Here is a tiny trained network, its code and every weight. The questions are about switching its units off for an input and a class, where a switched-off unit gives its printed mean instead of its output.

import numpy as np


def w(rows, s, z=0):
    codes = np.array(rows[::2]) - 128.0
    scale = np.full(codes.shape[1], s)
    scale[-1] = z or s
    return codes * scale


def norm(h):
    return h / np.sqrt((h * h).mean(-1, keepdims=True) + 1e-5)


def f(y):
    return np.maximum(y, 0)


def log_softmax(a):
    a = a - a.max(-1, keepdims=True)
    return a - np.log(np.exp(a).sum(-1, keepdims=True))


def net(x, mask):
    res = np.array(x, float).reshape(1, 4) / 4 @ E
    u = 0
    for l in range(2):
        y = f(norm(res) @ A[l][:, :-1].T + A[l][:, -1])
        res = res + np.where(mask[u : u + 9], y, B[l][:, -1]) @ B[l][:, :-1]
        u += 9
    return log_softmax(norm(res)[-1] @ U[:, :-1].T + U[:, -1])


A, B = {}, {}
E = w([
[92,69,181,113],'x0',
[100,239,186,113],'x1',
[140,131,192,218],'x2',
[253,129,228,69],'x3',
],0.0045)
A[0] = w([
[63,158,120,122,104],'L0N0',
[69,58,86,139,117],'L0N1',
[22,210,179,7,142],'L0N2',
[50,89,201,92,47],'L0N3',
[87,137,101,30,1],'L0N4',
[97,249,193,209,130],'L0N5',
[108,138,99,28,160],'L0N6',
[189,209,65,166,98],'L0N7',
[139,196,59,50,68],'L0N8',
],0.011,0.0034)
B[0] = w([
[117,189,101,125,191],'L0N0',
[163,140,126,99,219],'L0N1',
[177,96,59,132,253],'L0N2',
[38,110,146,2,170],'L0N3',
[103,80,211,162,175],'L0N4',
[136,66,108,149,252],'L0N5',
[131,139,201,206,214],'L0N6',
[29,66,174,9,201],'L0N7',
[129,80,153,138,209],'L0N8',
],0.0098,0.0061)
A[1] = w([
[124,78,122,145,144],'L1N0',
[180,86,207,98,213],'L1N1',
[146,144,141,124,76],'L1N2',
[78,129,101,175,186],'L1N3',
[59,96,138,187,211],'L1N4',
[182,234,172,165,211],'L1N5',
[88,98,110,146,73],'L1N6',
[45,170,51,145,69],'L1N7',
[222,214,108,255,3],'L1N8',
],0.0088,0.0018)
B[1] = w([
[157,127,141,247,204],'L1N0',
[90,216,50,138,253],'L1N1',
[177,149,101,186,131],'L1N2',
[221,243,156,162,175],'L1N3',
[99,181,204,131,215],'L1N4',
[49,218,97,93,137],'L1N5',
[254,47,155,86,179],'L1N6',
[217,184,180,37,178],'L1N7',
[74,91,187,98,136],'L1N8',
],0.0054,0.0066)
U = w([
[45,70,179,10,156],'0',
[118,106,250,233,128],'1',
[177,67,31,166,136],'2',
[161,255,139,76,138],'3',
[20,148,100,136,126],'4',
[8,172,80,147,8],'5',
],0.013,0.014)

Each question gives the input, the list of numbers given to net, and the class t.
The units are the neurons (one row each of A and B). Each row of codes is followed by its name. A weight is (code - 128) times the scale printed after its matrix; where a second scale follows, it is the last column's (A, B and U).
mask holds one flag per neuron, layer by layer. A switched-off neuron (its flag False) gives its mean, the last column of its row in B, instead of its output. The means were averaged over made-up inputs and are rounded, as every weight is.
A unit's drop is (log p(t) with every unit on - log p(t) with that unit switched off) / (log p(t) with every unit on - log p(t) with every unit switched off).
The circuit of an input: a set's keep is (log p(t) with only the set's units on - log p(t) with every unit switched off) / (log p(t) with every unit on - log p(t) with every unit switched off). Starting from the 12 units with the biggest drops (on a tie, the unit counted first), units are removed one at a time, each time the one whose removal leaves the highest keep (on an exact tie, the one counted first), for as long as the keep stays at least 0.8.
circuit, biggest first: the units of the circuit, biggest drop first
unit that matters most: the unit with the biggest drop
k most important neurons: the k neurons with the biggest drops, biggest first
top k neurons in layer l: the k neurons of layer l with the biggest drops, biggest first
input [-4,6,4,-7], class 3: circuit, biggest first -> [L1N7]
input [2,-8,-8,-2], class 1: 3 most important neurons -> [L0N6, L0N2, L0N4]
input [7,2,-8,8], class 1: 3 most important neurons -> [L0N6, L0N7, L0N4]
input [2,-8,-8,7], class 1: 2 most important neurons -> [L0N6, L0N2]
input [-7,5,7,-6], class 0: 3 most important neurons -> [L0N7, L0N6, L0N2]
input [-8,-5,-8,7], class 0: top 2 neurons in layer 1 -> [L1N3, L1N1]
input [6,2,-6,8], class 3: circuit, biggest first -> [L0N7, L1N1]
input [8,-3,7,7], class 0: circuit, biggest first -> [L0N3, L0N6]
input [-4,1,-5,5], class 1: 3 most important neurons -> [L0N6, L0N8, L0N3]
input [0,8,-8,1], class 1: top 2 neurons in layer 0 -> [L0N6, L0N4]
input [-1,8,3,3], class 2: circuit, biggest first -> [L0N5, L0N2]
input [-6,7,-8,-3], class 1: 3 most important neurons -> [L0N6, L0N4, L0N3]
input [-2,-7,-8,-8], class 1: top 3 neurons in layer 1 -> [L1N1, L1N3, L1N4]
input [5,4,-8,3], class 1: circuit, biggest first -> [L0N6]
input [-7,5,7,3], class 0: top 2 neurons in layer 0 -> [L0N7, L0N6]
input [5,-5,5,-2], class 0: 4 most important neurons -> [L0N3, L0N6, L0N2, L0N1]
input [4,-8,-5,8], class 2: 3 most important neurons -> [L0N7, L1N4, L1N1]
input [-4,5,-7,-8], class 3: top 2 neurons in layer 0 -> [L0N0, L0N2]
input [-2,0,2,3], class 4: top 2 neurons in layer 1 -> [L1N1, L1N6]
input [6,8,3,-6], class 2: top 3 neurons in layer 0 -> [L0N2, L0N5, L0N7]
input [7,-5,2,-8], class 3: top 2 neurons in layer 0 -> [L0N7, L0N5]
input [6,-6,3,-8], class 3: top 3 neurons in layer 0 -> [L0N7, L0N5, L0N2]
input [-5,1,-2,-6], class 3: unit that matters most -> L0N0
input [7,8,-4,4], class 2: 2 most important neurons -> [L0N2, L0N7]
input [2,7,1,6], class 2: top 2 neurons in layer 0 -> [L0N2, L0N5]
input [5,6,-5,5], class 2: 4 most important neurons -> [L0N2, L0N7, L1N4, L1N1]
